Here is a tiny trained network, its code and every weight. The questions are about switching its units off for an input and a class, where a switched-off unit gives its printed mean instead of its output.

import numpy as np


def w(rows, s, z=0):
    codes = np.array(rows[::2]) - 128.0
    scale = np.full(codes.shape[1], s)
    scale[-1] = z or s
    return codes * scale


def f(y):
    return y / 2 * (1 + np.tanh(0.7978845608 * (y + 0.044715 * y**3)))


def log_softmax(a):
    a = a - a.max(-1, keepdims=True)
    return a - np.log(np.exp(a).sum(-1, keepdims=True))


def net(x, mask):
    res = np.array(x, float).reshape(1, 8) / 4 @ E
    y = f(res @ A[0][:, :-1].T + A[0][:, -1])
    res = res + np.where(mask, y, B[0][:, -1]) @ B[0][:, :-1]
    return log_softmax(res[-1] @ U[:, :-1].T + U[:, -1])


A, B = {}, {}
E = w([
[128,131,128,128,128,123,124,134,124],'x0',
[131,127,134,122,133,131,126,128,128],'x1',
[173,108,116,189,165,162,239,246,73],'x2',
[129,121,133,128,136,140,132,121,137],'x3',
[130,125,125,128,128,133,129,127,132],'x4',
[131,130,132,123,129,127,123,134,124],'x5',
[72,115,253,146,1,140,146,180,198],'x6',
[91,227,120,185,92,247,97,122,75],'x7',
],0.013)
A[0] = w([
[139,122,153,139,113,137,166,163,121,40],'N0',
[114,138,154,118,127,129,106,125,124,75],'N1',
[95,130,158,153,131,120,76,104,187,102],'N2',
[112,125,143,111,61,117,100,111,154,121],'N3',
[115,95,135,159,159,111,137,119,166,239],'N4',
[127,120,135,149,128,135,131,163,141,62],'N5',
[134,142,112,164,140,146,104,131,123,106],'N6',
[111,140,95,161,155,135,122,139,122,88],'N7',
[134,144,79,112,174,100,63,45,103,244],'N8',
[146,145,144,116,107,85,124,138,102,213],'N9',
[162,120,55,150,235,150,182,161,67,142],'N10',
[127,131,141,137,126,123,130,116,138,145],'N11',
[125,121,109,108,148,151,111,99,145,155],'N12',
[127,110,169,154,121,150,192,200,129,2],'N13',
[116,126,114,121,128,106,110,163,140,202],'N14',
[140,104,114,156,96,140,160,185,142,117],'N15',
[126,131,167,110,57,114,111,97,143,144],'N16',
[106,221,122,164,98,251,86,118,70,147],'N17',
],0.022,0.0087)
B[0] = w([
[87,133,132,145,138,130,164,99,129,163],'N0',
[141,109,125,152,124,137,102,124,147,141],'N1',
[146,109,148,121,113,146,91,150,102,178],'N2',
[169,101,132,134,88,113,84,138,148,183],'N3',
[135,84,128,92,127,123,146,123,135,165],'N4',
[104,143,125,137,131,124,145,114,125,146],'N5',
[95,133,130,140,137,129,94,106,81,149],'N6',
[125,150,110,124,114,119,122,116,79,152],'N7',
[8,164,118,105,136,117,225,75,165,240],'N8',
[122,96,112,109,139,131,140,132,144,148],'N9',
[232,105,130,136,155,134,93,165,78,252],'N10',
[105,120,125,119,139,124,111,147,129,137],'N11',
[109,145,122,138,121,115,175,137,162,160],'N12',
[54,169,106,112,146,124,187,96,140,197],'N13',
[131,107,152,110,147,157,149,116,143,146],'N14',
[92,133,124,114,137,112,165,98,121,180],'N15',
[137,94,137,123,119,151,75,149,157,188],'N16',
[128,254,131,222,93,133,94,139,140,244],'N17',
],0.03,0.039)
U = w([
[97,74,129,41,149,100,231,70,142,252],'0',
[77,198,120,161,103,123,180,84,126,155],'1',
[176,1,195,35,85,132,90,155,163,103],'2',
[164,131,183,160,42,157,38,172,142,71],'3',
[252,30,127,48,186,129,168,149,57,93],'4',
[227,168,116,177,135,154,113,162,40,38],'5',
],0.0077,0.003)

Each question gives the input, the list of numbers given to net, and the class t.
The units are the neurons (one row each of A and B). Each row of codes is followed by its name. A weight is (code - 128) times the scale printed after its matrix; where a second scale follows, it is the last column's (A, B and U).
mask holds one flag per neuron, in row order. A switched-off neuron (its flag False) gives its mean, the last column of its row in B, instead of its output. The means were averaged over made-up inputs and are rounded, as every weight is.
A unit's drop is (log p(t) with every unit on - log p(t) with that unit switched off) / (log p(t) with every unit on - log p(t) with every unit switched off).
The circuit of an input: a set's keep is (log p(t) with only the set's units on - log p(t) with every unit switched off) / (log p(t) with every unit on - log p(t) with every unit switched off). Starting from the 12 units with the biggest drops (on a tie, the unit counted first), units are removed one at a time, each time the one whose removal leaves the highest keep (on an exact tie, the one counted first), for as long as the keep stays at least 0.8.
units of the circuit, in order: the units of the circuit, biggest drop first
k most important neurons: the k neurons with the biggest drops, biggest first
drop of u: that unit's drop, to one decimal
input [7,0,0,6,-2,1,2,-8], class 2: units of the circuit, in order	N8; N17
input [5,7,2,-6,-1,-4,-4,7], class 5: most important neuron	N10
input [2,-2,4,7,2,7,-8,-2], class 4: units of the circuit, in order	N10; N17
input [4,2,6,7,5,6,-1,5], class 5: 2 most important neurons	N10; N8
input [-8,4,2,8,7,-5,1,-5], class 0: 2 most important neurons	N17; N10
input [8,-7,7,7,4,1,2,-5], class 0: 2 most important neurons	N17; N13
input [0,-6,1,-2,-1,4,-7,-1], class 4: 2 most important neurons	N10; N17
input [-1,-7,3,4,-1,2,-1,-3], class 4: 2 most important neurons	N17; N8
input [-3,-3,6,-6,-8,7,-2,-4], class 4: units of the circuit, in order	N17; N10
input [1,8,-1,2,3,2,1,-3], class 2: 4 most important neurons	N17; N8; N10; N13
input [-7,3,0,6,-6,-2,-4,-2], class 0: 2 most important neurons	N17; N8
input [-4,2,-3,-8,-2,-1,-8,-1], class 0: drop of N8	1.1
input [-6,7,-8,1,3,2,2,0], class 2: drop of N17	0.5
input [7,8,-4,-8,0,1,7,-6], class 2: drop of N17	0.2
input [-6,3,8,0,3,3,-1,7], class 5: units of the circuit, in order	N10
